Below are the code and all the weights of a small trained network. Each question names an input and a class and asks about switching units off, where a switched-off unit gives its printed mean instead of its output.

import numpy as np


def w(rows, s, z=0):
    codes = np.array(rows[::2]) - 128.0
    scale = np.full(codes.shape[1], s)
    scale[-1] = z or s
    return codes * scale


def f(y):
    return y / 2 * (1 + np.tanh(0.7978845608 * (y + 0.044715 * y**3)))


def log_softmax(a):
    a = a - a.max(-1, keepdims=True)
    return a - np.log(np.exp(a).sum(-1, keepdims=True))


def net(x, mask):
    res = np.array(x, float).reshape(1, 5) / 4 @ E
    y = f(res @ A[0][:, :-1].T + A[0][:, -1])
    res = res + np.where(mask, y, B[0][:, -1]) @ B[0][:, :-1]
    return log_softmax(res[-1] @ U[:, :-1].T + U[:, -1])


A, B = {}, {}
E = w([
[131,124,121,138,125],'x0',
[120,116,115,137,139],'x1',
[7,131,127,165,34],'x2',
[115,242,167,226,181],'x3',
[121,28,254,168,150],'x4',
],0.0084)
A[0] = w([
[117,84,115,49,99,73],'N1',
[254,114,129,100,244,8],'N2',
[115,235,172,184,155,71],'N3',
[159,60,90,97,66,95],'N4',
[125,66,106,55,96,86],'N5',
[10,109,136,178,29,5],'N6',
[138,59,83,50,87,102],'N7',
[149,63,110,60,70,92],'N8',
[123,198,30,90,114,167],'N9',
[142,214,161,201,149,79],'N10',
[132,200,8,86,111,161],'N11',
[132,43,224,180,131,212],'N12',
[197,103,108,137,206,120],'N13',
[146,59,106,78,66,117],'N14',
[225,138,147,98,207,33],'N15',
[29,126,129,181,40,28],'N16',
[103,58,207,136,171,63],'N17',
],0.0077,0.0015)
B[0] = w([
[119,135,134,151,208,172],'N1',
[52,233,29,28,41,253],'N2',
[98,144,149,188,241,226],'N3',
[108,173,156,174,205,182],'N4',
[105,197,152,180,190,184],'N5',
[90,192,44,30,77,234],'N6',
[90,146,134,177,212,201],'N7',
[93,131,145,165,202,192],'N8',
[221,8,239,196,28,234],'N9',
[92,136,151,167,228,216],'N10',
[218,8,204,202,37,250],'N11',
[201,59,169,147,41,243],'N12',
[96,144,75,80,84,195],'N13',
[109,170,147,189,207,191],'N14',
[81,173,67,63,84,217],'N15',
[80,205,54,35,91,219],'N16',
[217,1,192,175,33,202],'N17',
],0.0061,0.0066)
U = w([
[219,77,174,163,29,198],'0',
[77,172,52,25,72,192],'1',
[99,148,147,180,250,2],'2',
],0.011,0.00076)

Each question gives the input, the list of numbers given to net, and the class t.
The units are the neurons (one row each of A and B). Each row of codes is followed by its name. A weight is (code - 128) times the scale printed after its matrix; where a second scale follows, it is the last column's (A, B and U).
mask holds one flag per neuron, in row order. A switched-off neuron (its flag False) gives its mean, the last column of its row in B, instead of its output. The means were averaged over made-up inputs and are rounded, as every weight is.
A unit's drop is (log p(t) with every unit on - log p(t) with that unit switched off) / (log p(t) with every unit on - log p(t) with every unit switched off).
most important unit: the unit with the biggest drop
top k neurons: the k neurons with the biggest drops, biggest first
drop when u is switched off: that unit's drop, to one decimal
input [-2,-7,-7,7,-2], class 1: top 2 neurons : (N2 N15)
input [3,-5,4,-5,1], class 2: most important unit : N2
input [5,7,7,-7,5], class 1: top 4 neurons : (N6 N16 N3 N10)
input [0,-8,6,-4,-7], class 0: top 2 neurons : (N11 N9)
input [-6,-2,6,4,5], class 1: top 2 neurons : (N6 N16)
input [-5,8,-5,-5,0], class 1: top 2 neurons : (N2 N3)
input [5,-4,3,0,-3], class 0: top 2 neurons : (N2 N15)
input [-8,5,-1,6,7], class 0: top 2 neurons : (N12 N17)
input [-3,0,-7,7,-5], class 1: top 3 neurons : (N2 N15 N13)
input [3,3,7,3,4], class 1: top 2 neurons : (N6 N16)
input [8,2,-3,2,1], class 1: drop when N9 is switched off : 0.3
input [7,-5,-7,-6,-8], class 0: drop when N11 is switched off : 1.5
input [-8,-2,-5,0,0], class 1: drop when N13 is switched off : 0.0
input [-8,7,-4,-4,-5], class 0: most important unit : N11
input [-5,5,-7,6,3], class 1: top 2 neurons : (N2 N15)
